Each row has a class, written as a number after it.
[  8  -9   4 -14  -2   0   0 -15   9   4   5   3   4  -3   5  -4   5   2
  -8   8 -20   0 -13  -1  12   4   1   2   3   3 -13] | 1
[ 4 -4 -1 -2 -7  1  1 -6  4 -1  7  2  0 -8  3  7 -2 -4 -6 -1 -5 -2  2  1
  3 -5  8  6 -3  7 -7] | 0
[ 18   1  -5 -13   1  -3   0 -14  -1   0 -26   4   3   4   3  -3  -2 -11
 -11   2 -10  -2  -5  -8   8  -5   4  -8   5   8  19] | 2
[ 14   3  -4   2   2   6  -1 -14  -5   2  11  14  -6  -6   7   0  -7 -14
 -17   2  -8   3   5  -5  13  -8   3   7  -3   6   3] | 0
[ 11  -4   0  -5  -3   2  -4 -11  -2   1 -29   3   0   2   4   0  -3  -6
 -11   3 -10  -2  -8  -5  12  -1   3  -1   8   0   8] | 2
[ 13  -1  -4 -15  -1   0  -3 -12  -1   0 -17   9  -3  -9   2  -1  -3  -4
   4   2  -6   0   2   0  14 -13  -3   3   2   8   6] | 0
[ 11   3  -7 -11   4   8   5 -15  -2  -2 -13   5  -6 -16   3  -1 -13  -9
 -16   3   7  -5   2  -3  10 -11  -2   0   1  10   4] | 0
[ 13  -4  -1 -12   4   5   1 -18  -3   3  -5   5   5   2   5   0   6  -4
 -13   5 -13  -4   6  -4  12  -4   4  -3   1   7   7] | 1
[  7  -1   0  -2   4  -1  -5 -13   2  -3   9   3  -3 -20   2  -4  -8  -3
 -12  -1 -10   6   6   2   8  -8   5   2  -1   5   4] | 0
[ 12  -6  -4 -11   3  -4   0  -8  -7   0   8   6  -1  -6   6  10  -1  -7
 -14  -1  -8   4  -4   5  13  -8   2   4   7  14  -2] | 0
[ 10  -5  -1  -8   2   2   6 -15   0   1 -20  10   1 -10   4   0   1   0
 -10  -1 -13  -3   6   8  15  -5  -2   0  -1   0  10] | 1
[  4  -2   2  -9  -1   2   0  -9   3   3 -15   2  -8  -1   0   0  -7 -12
  -2   1   0  -3  -5  -3   5 -11   0  14   9  -1   4] | 2
[  5  -5   1  -5   1  -8  -3 -10   0  -2  20  -5   5  10   2  -1  11  -3
 -10  -1 -10   3  -6 -10  12  -4   1   4   2   3   5] | 1
[ 10  -8   1  -7   5   2   6 -12   5  -4   2   4   3   4   2  -1  -3  -4
   2   2 -15   2  -3 -11  16   1   3   4   4   2  -1] | 1
[ 15  -1  -3 -13   4   2   2 -12  -3   3 -11   5  -1  -5   2   4  -8  -7
 -23   0  -2  -4   4   1  19 -12   3   3   0  11  13] | 0
[ 25 -29  -1 -16   6   8   1 -24  -5  -8 -16  10  -6  -9   5  -1 -14 -14
 -24   0  -5  -3   4  -5  15  -9   3   0   9   6   8] | 0
[  9   3  -3 -12   7   6  -5 -11  -1   2 -10   9  -3 -15   1  29  -7 -13
 -12   2   0   4   9   0  12  -9   0   1  -2   5   9] | 0
[ 12  -3   0 -16   9   7   3 -14  -5  -1 -10   1  -7  -7  11  -3   6  -4
 -11   5 -13  -5  -4  -4  37  -3   2   3   4  12   7] | 1
[ 11  -9  -1 -14   0   0   8 -22  -3  -1 -16   7   5   3   2  -2   4  -6
 -10   1  -9  -3  -9 -16  10  -3  -2   4   6  -3   7] | 2
[ 25   0   1 -23   4   6   4  -5  -3   1 -39  10   3   0   5  -4 -12 -21
 -15   8  -6  -7  -5   3  21 -10   1   3  14   6  12] | 2
[  8  -3 -10  -8  -1  13  -5  -8   0  -7 -12   3  -5 -19   5  -3 -10   0
  -5   0  -3  -3  13  -6  18  -9  -6   5  -4   8   3] | 0
